Below are the code and all the weights of a small trained network. Each question names an input and a class and asks about switching units off, where a switched-off unit gives its printed mean instead of its output.

import numpy as np


def w(rows, s, z=0):
    codes = np.array(rows[::2]) - 128.0
    scale = np.full(codes.shape[1], s)
    scale[-1] = z or s
    return codes * scale


def f(y):
    return np.maximum(y, 0)


def log_softmax(a):
    a = a - a.max(-1, keepdims=True)
    return a - np.log(np.exp(a).sum(-1, keepdims=True))


def net(x, mask):
    res = np.array(x, float).reshape(1, 2) / 4 @ E
    y = f(res @ A[0][:, :-1].T + A[0][:, -1])
    res = res + np.where(mask, y, B[0][:, -1]) @ B[0][:, :-1]
    return log_softmax(res[-1] @ U[:, :-1].T + U[:, -1])


A, B = {}, {}
E = w([
[115,106,203,46,167,2],'x0',
[41,93,12,71,128,127],'x1',
],0.0091)
A[0] = w([
[140,139,170,75,140,32,102],'neuron 0',
[129,109,120,69,114,194,106],'neuron 1',
[157,158,64,213,110,230,91],'neuron 2',
[62,147,43,83,148,118,99],'neuron 3',
[119,75,97,50,160,140,115],'neuron 4',
[54,89,8,81,142,126,91],'neuron 5',
[140,110,148,38,160,90,106],'neuron 6',
[87,94,154,105,127,86,98],'neuron 7',
[180,139,191,170,170,162,95],'neuron 8',
[191,120,238,201,135,147,166],'neuron 9',
[110,152,142,135,108,117,111],'neuron 10',
[140,111,108,129,169,104,233],'neuron 11',
[104,147,129,137,103,137,211],'neuron 12',
[66,146,191,56,141,74,89],'neuron 13',
[142,138,79,179,135,229,108],'neuron 14',
[106,132,112,96,111,115,254],'neuron 15',
[63,95,79,119,132,115,171],'neuron 16',
],0.011,0.0092)
B[0] = w([
[94,67,110,205,120,28,211],'neuron 0',
[146,112,140,132,120,90,151],'neuron 1',
[62,47,125,179,146,5,242],'neuron 2',
[172,210,138,182,79,95,200],'neuron 3',
[139,149,139,122,100,91,177],'neuron 4',
[207,224,192,148,80,24,230],'neuron 5',
[78,96,121,184,131,74,191],'neuron 6',
[99,115,144,193,138,95,167],'neuron 7',
[164,199,141,121,90,59,186],'neuron 8',
[188,245,67,41,93,105,251],'neuron 9',
[74,180,156,123,125,164,130],'neuron 10',
[129,96,36,9,204,179,215],'neuron 11',
[92,120,63,26,189,198,198],'neuron 12',
[105,60,131,201,107,61,200],'neuron 13',
[99,43,119,136,143,21,222],'neuron 14',
[114,103,72,7,162,217,233],'neuron 15',
[187,201,116,80,128,131,210],'neuron 16',
],0.013,0.011)
U = w([
[187,240,151,110,62,93,151],'0',
[59,16,127,171,166,68,87],'1',
[107,105,89,21,246,205,253],'2',
[139,152,185,157,107,165,76],'3',
],0.011,0.0045)

Each question gives the input, the list of numbers given to net, and the class t.
The units are the neurons (one row each of A and B). Each row of codes is followed by its name. A weight is (code - 128) times the scale printed after its matrix; where a second scale follows, it is the last column's (A, B and U).
mask holds one flag per neuron, in row order. A switched-off neuron (its flag False) gives its mean, the last column of its row in B, instead of its output. The means were averaged over made-up inputs and are rounded, as every weight is.
A unit's drop is (log p(t) with every unit on - log p(t) with that unit switched off) / (log p(t) with every unit on - log p(t) with every unit switched off).
The circuit of an input: a set's keep is (log p(t) with only the set's units on - log p(t) with every unit switched off) / (log p(t) with every unit on - log p(t) with every unit switched off). Starting from the 12 units with the biggest drops (on a tie, the unit counted first), units are removed one at a time, each time the one whose removal leaves the highest keep (on an exact tie, the one counted first), for as long as the keep stays at least 0.8.
circuit, biggest first: the units of the circuit, biggest drop first
k most important neurons: the k neurons with the biggest drops, biggest first
drop when u is switched off: that unit's drop, to one decimal
input [-8,-7], class 1: circuit, biggest first -> (neuron 2)
input [1,-3], class 2: 2 most important neurons -> (neuron 5; neuron 3)
input [-4,3], class 1: 3 most important neurons -> (neuron 9; neuron 2; neuron 14)
input [4,5], class 0: 2 most important neurons -> (neuron 5; neuron 2)
input [4,-1], class 1: 2 most important neurons -> (neuron 0; neuron 13)
input [-3,0], class 2: 2 most important neurons -> (neuron 0; neuron 13)
input [7,8], class 0: 3 most important neurons -> (neuron 5; neuron 3; neuron 16)
input [-4,7], class 0: drop when neuron 5 is switched off -> 0.6
input [-2,7], class 0: drop when neuron 5 is switched off -> 0.4
input [-3,7], class 0: drop when neuron 5 is switched off -> 0.5
